Below is a small trained network, with its code and all its weights. Each question gives an input and a target symbol and asks what happens when units are switched off, that is, made to give their printed mean instead of their output.

import numpy as np


def w(rows, s, z=0):
    codes = np.array(rows[::2]) - 128.0
    scale = np.full(codes.shape[1], s)
    scale[-1] = z or s
    return codes * scale


def norm(h):
    return h / np.sqrt((h * h).mean(-1, keepdims=True) + 1e-5)


def f(y):
    return y / 2 * (1 + np.tanh(0.7978845608 * (y + 0.044715 * y**3)))


def softmax(a):
    e = np.exp(a - a.max(-1, keepdims=True))
    return e / e.sum(-1, keepdims=True)


def log_softmax(a):
    a = a - a.max(-1, keepdims=True)
    return a - np.log(np.exp(a).sum(-1, keepdims=True))


def net(x, mask):
    ids = ['Ωαγδζλξψ'.index(c) for c in x.split()]
    T = len(ids)
    res = E[ids] + P[:T]
    u = 0
    for l in range(3):
        q, k, v = (norm(res) @ M[l].T for M in (Q, K, V))
        z = softmax(np.where(np.tri(T) > 0, q @ k.T / 3**0.5, -1e9)) @ v
        res = res + np.where(mask[u], z, O[l][:, -1]) @ O[l][:, :-1]
        u += 1
        y = f(norm(res) @ A[l][:, :-1].T + A[l][:, -1])
        res = res + np.where(mask[u : u + 12], y, B[l][:, -1]) @ B[l][:, :-1]
        u += 12
    return log_softmax(norm(res)[-1] @ U[:, :-1].T + U[:, -1])


Q, K, V, O, A, B = {}, {}, {}, {}, {}, {}
E = w([
[101,116,130,128,143,136],'Ω',
[116,88,139,120,127,121],'α',
[107,131,63,122,1,111],'γ',
[98,79,139,142,157,150],'δ',
[79,164,149,97,180,170],'ζ',
[116,92,159,133,138,129],'λ',
[71,149,133,106,140,187],'ξ',
[126,107,154,112,159,103],'ψ',
],0.022)
P = w([
[120,200,198,140,50,172],'0',
[2,103,215,96,104,106],'1',
[1,103,221,75,101,110],'2',
[20,86,225,47,98,103],'3',
[160,12,133,168,233,73],'4',
[102,22,99,161,214,120],'5',
[85,31,103,138,211,128],'6',
[73,38,93,132,187,142],'7',
[82,42,99,115,203,133],'8',
[73,44,90,99,195,146],'9',
[67,41,96,87,198,159],'10',
[64,38,89,75,186,147],'11',
[64,39,99,53,171,159],'12',
[58,38,98,34,158,155],'13',
],0.0083)
Q[0] = w([
[149,135,107,146,135,115],'0.h0',
[1,145,233,102,58,67],'0.h0',
[235,231,205,146,40,101],'0.h0',
],0.0059)
K[0] = w([
[73,110,107,168,148,164],'0.h0',
[254,216,130,209,121,160],'0.h0',
[115,130,141,158,182,106],'0.h0',
],0.0083)
V[0] = w([
[176,95,252,118,102,108],'0.h0',
[102,56,55,123,14,126],'0.h0',
[114,109,72,254,11,212],'0.h0',
],0.0071)
O[0] = w([
[154,137,61,152,151,184,251],'0.h0',
[105,106,67,1,115,118,191],'0.h0',
[171,133,232,82,124,118,71],'0.h0',
],0.012,0.0026)
A[0] = w([
[123,84,140,139,80,30,192],'0.n0',
[101,78,125,119,81,107,118],'0.n1',
[159,168,153,94,254,131,205],'0.n2',
[168,106,64,190,116,107,178],'0.n3',
[139,174,190,136,140,101,69],'0.n4',
[228,141,149,85,159,49,3],'0.n5',
[37,174,113,122,174,157,116],'0.n6',
[183,112,125,181,32,154,31],'0.n7',
[212,87,119,206,158,44,126],'0.n8',
[84,141,64,100,132,183,90],'0.n9',
[98,73,125,57,184,125,140],'0.n10',
[136,217,68,113,102,175,126],'0.n11',
],0.0098,0.0037)
B[0] = w([
[4,158,18,127,97,215,152],'0.n0',
[87,183,2,123,200,165,155],'0.n1',
[86,51,81,112,4,191,201],'0.n2',
[56,155,192,47,4,151,154],'0.n3',
[107,130,86,85,79,24,121],'0.n4',
[121,181,127,68,142,210,124],'0.n5',
[131,74,71,177,176,62,201],'0.n6',
[168,191,108,194,64,160,128],'0.n7',
[82,73,140,189,225,180,139],'0.n8',
[200,84,121,158,66,77,183],'0.n9',
[93,133,132,224,133,153,254],'0.n10',
[162,58,227,76,120,64,137],'0.n11',
],0.0062,0.0097)
Q[1] = w([
[229,218,161,178,123,106],'1.h0',
[244,165,133,87,138,14],'1.h0',
[57,93,5,152,113,147],'1.h0',
],0.013)
K[1] = w([
[61,65,68,102,199,171],'1.h0',
[114,91,121,162,228,142],'1.h0',
[172,106,208,111,8,155],'1.h0',
],0.011)
V[1] = w([
[124,56,159,211,169,139],'1.h0',
[254,102,55,149,119,136],'1.h0',
[223,78,184,39,98,148],'1.h0',
],0.0088)
O[1] = w([
[28,133,186,69,150,147,126],'1.h0',
[91,40,148,187,5,169,3],'1.h0',
[155,41,170,149,150,41,148],'1.h0',
],0.011,0.0038)
A[1] = w([
[117,30,168,170,25,137,112],'1.n0',
[141,103,137,70,158,169,122],'1.n1',
[44,194,73,167,159,123,106],'1.n2',
[192,188,143,117,20,189,75],'1.n3',
[143,228,103,164,134,36,219],'1.n4',
[172,199,179,151,194,116,58],'1.n5',
[94,137,120,229,86,166,121],'1.n6',
[179,139,180,200,114,160,52],'1.n7',
[100,110,140,96,143,45,170],'1.n8',
[237,207,122,27,168,120,1],'1.n9',
[254,156,83,253,121,201,71],'1.n10',
[120,86,130,90,223,116,59],'1.n11',
],0.0099,0.0034)
B[1] = w([
[82,249,160,86,174,68,222],'1.n0',
[121,175,127,105,142,62,154],'1.n1',
[162,1,228,173,73,145,254],'1.n2',
[147,81,221,71,247,49,131],'1.n3',
[103,61,160,208,89,205,153],'1.n4',
[206,114,65,115,188,83,140],'1.n5',
[213,130,120,163,136,158,205],'1.n6',
[58,146,160,143,158,105,111],'1.n7',
[222,74,90,125,147,212,199],'1.n8',
[131,146,135,241,127,24,147],'1.n9',
[62,52,70,190,169,14,141],'1.n10',
[177,128,104,43,134,92,223],'1.n11',
],0.0081,0.0059)
Q[2] = w([
[107,143,208,8,175,107],'2.h0',
[191,123,201,97,139,61],'2.h0',
[187,238,169,148,65,174],'2.h0',
],0.015)
K[2] = w([
[144,79,43,98,89,35],'2.h0',
[87,99,76,127,107,171],'2.h0',
[78,7,115,138,213,97],'2.h0',
],0.013)
V[2] = w([
[154,73,130,139,115,211],'2.h0',
[111,201,128,61,223,159],'2.h0',
[106,192,2,68,74,211],'2.h0',
],0.008)
O[2] = w([
[177,109,144,51,147,196,219],'2.h0',
[46,129,7,14,172,86,60],'2.h0',
[90,59,1,178,253,164,5],'2.h0',
],0.0094,0.0021)
A[2] = w([
[202,113,93,253,122,121,24],'2.n0',
[102,210,221,108,108,123,45],'2.n1',
[83,101,111,204,151,151,101],'2.n2',
[95,142,97,208,131,147,19],'2.n3',
[111,196,100,125,169,68,108],'2.n4',
[120,128,112,123,134,72,163],'2.n5',
[101,223,127,101,163,174,3],'2.n6',
[59,177,133,83,105,201,142],'2.n7',
[158,130,123,147,182,76,211],'2.n8',
[158,134,213,127,97,126,96],'2.n9',
[109,136,89,158,122,97,61],'2.n10',
[130,144,162,165,119,45,73],'2.n11',
],0.017,0.0037)
B[2] = w([
[86,94,28,108,130,130,221],'2.n0',
[53,38,52,209,90,132,180],'2.n1',
[171,94,51,181,172,176,253],'2.n2',
[178,91,123,94,192,117,169],'2.n3',
[119,156,185,176,194,75,157],'2.n4',
[130,156,119,142,107,139,179],'2.n5',
[121,154,91,8,120,154,152],'2.n6',
[152,180,188,144,92,151,253],'2.n7',
[114,156,104,171,63,152,229],'2.n8',
[172,153,117,79,180,126,196],'2.n9',
[190,91,121,125,115,142,132],'2.n10',
[131,147,129,95,188,198,198],'2.n11',
],0.014,0.0069)
U = w([
[249,138,108,66,166,108,147],'Ω',
[31,121,115,179,120,114,88],'α',
[150,207,107,164,157,73,252],'γ',
[98,86,126,43,152,73,103],'δ',
[89,201,84,51,159,172,87],'ζ',
[173,61,176,147,107,85,162],'λ',
[179,152,127,195,85,215,125],'ξ',
[169,99,66,162,86,74,69],'ψ',
],0.014,0.0042)

Each question gives the input, a string of symbols that net reads in full, and the target symbol t.
The units are the heads (3 rows each of Q, K, V and O) and the neurons (one row each of A and B). Each row of codes is followed by its name. A weight is (code - 128) times the scale printed after its matrix; where a second scale follows, it is the last column's (O, A, B and U).
mask holds one flag per unit, layer by layer, with each layer's heads first. A switched-off unit (its flag False) gives its mean, the last column of its rows in O or B, instead of its output. The means were averaged over made-up inputs and are rounded, as every weight is.
A unit's drop is (log p(t) with every unit on - log p(t) with that unit switched off) / (log p(t) with every unit on - log p(t) with every unit switched off).
The circuit of an input: a set's keep is (log p(t) with only the set's units on - log p(t) with every unit switched off) / (log p(t) with every unit on - log p(t) with every unit switched off). Starting from the 12 units with the biggest drops (on a tie, the unit counted first), units are removed one at a time, each time the one whose removal leaves the highest keep (on an exact tie, the one counted first), for as long as the keep stays at least 0.8.
circuit, biggest first: the units of the circuit, biggest drop first
unit that matters most: the unit with the biggest drop
k most important neurons: the k neurons with the biggest drops, biggest first
k most important neurons of layer l: the k neurons of layer l with the biggest drops, biggest first
input δ ψ γ ξ ζ ξ ζ ψ Ω γ ξ γ γ ζ, target δ: unit that matters most	0.h0
input ψ ξ Ω ψ α ζ Ω ψ ψ α, target ξ: circuit, biggest first	[0.h0, 1.h0, 2.n7]
input λ ξ ψ ξ ξ δ α λ α λ ψ, target α: 2 most important neurons of layer 1	[1.n0, 1.n2]
input ξ λ γ α ζ α δ ψ α ψ ζ γ λ, target γ: 3 most important neurons	[0.n0, 0.n1, 1.n9]
input γ ζ ξ Ω δ ψ ψ ζ Ω δ, target ψ: circuit, biggest first	[1.h0, 2.n0, 0.h0]
input γ ψ ζ, target Ω: circuit, biggest first	[1.h0, 0.h0]
input λ ψ ψ γ, target γ: 2 most important neurons of layer 1	[1.n2, 1.n0]
input ξ λ ψ ψ, target γ: circuit, biggest first	[1.h0, 1.n9, 2.n4]
input λ ψ ψ ξ γ ζ λ ξ γ, target α: 2 most important neurons	[1.n0, 0.n0]
input γ ψ ψ ψ γ ξ ζ ξ Ω, target ψ: 2 most important neurons	[1.n2, 0.n0]
input ζ γ ζ ψ ξ γ λ ξ, target ζ: 4 most important neurons	[0.n1, 1.n0, 0.n10, 0.n9]
input λ ψ ζ ψ ψ, target α: circuit, biggest first	[1.n0, 0.n3, 0.h0, 1.h0]
input Ω ζ δ λ, target Ω: 3 most important neurons	[0.n10, 0.n9, 0.n4]
input ζ λ ψ α ψ λ ξ ζ ξ Ω Ω ψ, target ζ: circuit, biggest first	[1.h0]
input ξ ξ ψ Ω δ, target γ: 2 most important neurons	[0.n10, 2.n8]
input ζ δ ζ ψ γ ψ ψ ψ ξ, target ψ: 2 most important neurons	[0.n3, 0.n6]
input ξ γ ζ λ γ α α, target γ: 3 most important neurons	[1.n9, 0.n1, 0.n0]
input α Ω ζ ψ, target λ: 2 most important neurons of layer 2	[2.n1, 2.n9]
input ζ ψ γ ψ, target ξ: 2 most important neurons	[1.n2, 0.n0]
input ξ γ λ α Ω ζ ξ ψ ψ γ λ ζ Ω, target γ: 2 most important neurons	[0.n0, 0.n1]
input λ Ω ζ, target α: unit that matters most	2.n1
input α ζ ζ ψ ψ ψ ψ ζ α λ, target λ: 2 most important neurons	[2.n1, 2.n9]
input ξ ψ ξ γ ψ ψ δ ψ ψ α γ γ γ ψ, target γ: 2 most important neurons	[1.n9, 0.n10]
input ψ λ ψ γ ψ ψ λ ψ ψ ψ λ, target ψ: 2 most important neurons of layer 2	[2.n0, 2.n11]
input γ γ ξ δ γ ψ γ δ ψ ξ α, target ψ: 3 most important neurons of layer 2	[2.n8, 2.n11, 2.n9]
